Here is a tiny trained network, its code and every weight. The questions are about switching its units off for an input and a class, where a switched-off unit gives its printed mean instead of its output.

import numpy as np


def w(rows, s, z=0):
    codes = np.array(rows[::2]) - 128.0
    scale = np.full(codes.shape[1], s)
    scale[-1] = z or s
    return codes * scale


def norm(h):
    return h / np.sqrt((h * h).mean(-1, keepdims=True) + 1e-5)


def f(y):
    return y / 2 * (1 + np.tanh(0.7978845608 * (y + 0.044715 * y**3)))


def log_softmax(a):
    a = a - a.max(-1, keepdims=True)
    return a - np.log(np.exp(a).sum(-1, keepdims=True))


def net(x, mask):
    res = np.array(x, float).reshape(1, 3) / 4 @ E
    u = 0
    for l in range(3):
        y = f(norm(res) @ A[l][:, :-1].T + A[l][:, -1])
        res = res + np.where(mask[u : u + 7], y, B[l][:, -1]) @ B[l][:, :-1]
        u += 7
    return log_softmax(norm(res)[-1] @ U[:, :-1].T + U[:, -1])


A, B = {}, {}
E = w([
[155,192,140,118,34,93,94,143,87,149,254],'x0',
[132,142,17,137,109,119,168,84,87,102,124],'x1',
[137,85,138,218,92,124,169,151,181,210,212],'x2',
],0.009)
A[0] = w([
[89,45,117,55,192,132,105,85,170,74,45,123],'0.n1',
[112,71,68,203,103,170,149,120,240,172,84,58],'0.n2',
[162,232,98,2,61,92,36,70,157,158,136,84],'0.n3',
[135,99,198,68,110,144,132,212,12,78,187,2],'0.n4',
[207,222,217,29,184,141,102,151,161,153,99,76],'0.n5',
[93,161,144,87,215,88,84,40,147,63,71,121],'0.n6',
[104,189,217,37,63,43,126,173,166,77,162,100],'0.n7',
],0.0058,0.0039)
B[0] = w([
[138,159,155,218,100,59,112,185,87,118,162,255],'0.n1',
[132,93,99,1,140,204,136,135,137,114,112,187],'0.n2',
[65,137,113,55,172,136,144,71,197,154,119,223],'0.n3',
[84,177,12,117,116,159,79,245,93,185,59,161],'0.n4',
[25,92,103,226,135,227,146,166,62,183,97,206],'0.n5',
[131,144,149,193,96,148,135,120,151,156,110,233],'0.n6',
[125,79,90,113,58,193,36,160,204,217,209,219],'0.n7',
],0.0073,0.006)
A[1] = w([
[220,112,151,109,132,118,83,111,95,158,184,11],'1.n1',
[110,216,114,118,126,84,100,110,109,129,144,155],'1.n2',
[160,105,134,141,126,161,148,78,119,92,57,57],'1.n3',
[153,150,93,200,107,71,84,124,196,155,177,154],'1.n4',
[88,76,204,158,138,153,120,137,128,139,70,168],'1.n5',
[164,73,254,113,125,141,90,148,192,122,151,13],'1.n6',
[158,136,113,203,99,73,140,69,131,101,166,21],'1.n7',
],0.0086,0.0012)
B[1] = w([
[190,133,184,90,174,188,126,124,90,144,40,153],'1.n1',
[165,56,156,136,144,142,216,102,192,116,140,181],'1.n2',
[174,134,134,157,53,189,120,164,114,120,191,182],'1.n3',
[102,147,153,208,168,82,142,116,36,34,2,211],'1.n4',
[129,135,140,32,122,57,134,76,140,144,190,253],'1.n5',
[20,109,112,39,182,68,134,99,160,39,163,220],'1.n6',
[163,162,123,133,90,189,74,165,220,99,62,174],'1.n7',
],0.0075,0.006)
A[2] = w([
[93,140,199,203,148,93,97,167,22,168,165,3],'2.n1',
[40,101,180,172,165,36,108,150,14,156,196,73],'2.n2',
[100,124,219,106,151,50,58,153,95,97,82,93],'2.n3',
[218,204,57,215,122,122,136,102,58,116,37,132],'2.n4',
[133,196,56,2,157,91,146,18,182,139,186,8],'2.n5',
[137,111,24,90,101,155,183,60,95,155,147,95],'2.n6',
[179,60,53,138,153,182,159,168,111,189,175,17],'2.n7',
],0.0072,0.0049)
B[2] = w([
[113,102,207,95,216,23,173,165,109,70,80,174],'2.n1',
[223,144,122,190,131,106,155,78,93,84,47,210],'2.n2',
[154,185,172,159,104,176,123,191,61,187,68,209],'2.n3',
[119,95,85,96,80,143,118,66,161,119,233,254],'2.n4',
[106,32,168,61,158,77,119,133,188,72,85,194],'2.n5',
[168,167,200,162,255,93,174,163,85,170,81,183],'2.n6',
[141,212,103,157,172,159,129,219,55,189,168,146],'2.n7',
],0.0095,0.0072)
U = w([
[127,175,249,199,106,102,112,151,35,117,50,98],'0',
[84,51,159,28,187,91,151,84,228,99,102,140],'1',
[159,131,92,158,21,158,148,37,158,69,218,251],'2',
[170,179,97,144,216,195,190,195,79,199,177,40],'3',
[45,165,98,94,61,224,17,164,166,238,113,79],'4',
],0.013,0.0027)

Each question gives the input, the list of numbers given to net, and the class t.
The units are the neurons (one row each of A and B). Each row of codes is followed by its name. A weight is (code - 128) times the scale printed after its matrix; where a second scale follows, it is the last column's (A, B and U).
mask holds one flag per neuron, layer by layer. A switched-off neuron (its flag False) gives its mean, the last column of its row in B, instead of its output. The means were averaged over made-up inputs and are rounded, as every weight is.
A unit's drop is (log p(t) with every unit on - log p(t) with that unit switched off) / (log p(t) with every unit on - log p(t) with every unit switched off).
The circuit of an input: a set's keep is (log p(t) with only the set's units on - log p(t) with every unit switched off) / (log p(t) with every unit on - log p(t) with every unit switched off). Starting from the 12 units with the biggest drops (on a tie, the unit counted first), units are removed one at a time, each time the one whose removal leaves the highest keep (on an exact tie, the one counted first), for as long as the keep stays at least 0.8.
circuit, biggest first: the units of the circuit, biggest drop first
top k neurons: the k neurons with the biggest drops, biggest first
k most important neurons of layer l: the k neurons of layer l with the biggest drops, biggest first
drop of u: that unit's drop, to one decimal
input [-3,1,7], class 3: circuit, biggest first -> (2.n7)
input [-4,1,3], class 3: top 3 neurons -> (0.n2 1.n6 2.n7)
input [-7,8,-1], class 2: top 2 neurons -> (0.n1 2.n4)
input [-2,8,1], class 3: top 2 neurons -> (2.n6 1.n4)
input [8,4,-2], class 1: top 2 neurons -> (0.n3 2.n5)
input [4,0,-2], class 4: top 2 neurons -> (0.n7 0.n4)
input [-5,-6,0], class 0: top 2 neurons -> (0.n1 0.n3)
input [5,0,-6], class 4: top 2 neurons -> (0.n7 0.n4)
input [-3,-8,0], class 0: top 2 neurons -> (0.n5 0.n3)
input [1,-2,-8], class 4: 2 most important neurons of layer 0 -> (0.n3 0.n7)
input [1,-4,-7], class 4: top 3 neurons -> (0.n7 0.n3 1.n4)
input [0,-2,-8], class 0: top 2 neurons -> (0.n1 0.n5)
input [7,4,-1], class 1: top 2 neurons -> (0.n3 2.n5)
input [4,0,-4], class 4: circuit, biggest first -> (0.n7)
input [-8,0,-8], class 0: top 2 neurons -> (0.n1 2.n3)
input [-1,7,8], class 3: top 2 neurons -> (0.n2 0.n1)
input [-6,2,4], class 3: drop of 0.n2 -> 1.9
input [1,-5,-4], class 4: drop of 0.n7 -> 0.5
input [0,3,-5], class 2: drop of 0.n6 -> 0.3
input [2,1,-1], class 1: circuit, biggest first -> (0.n3)
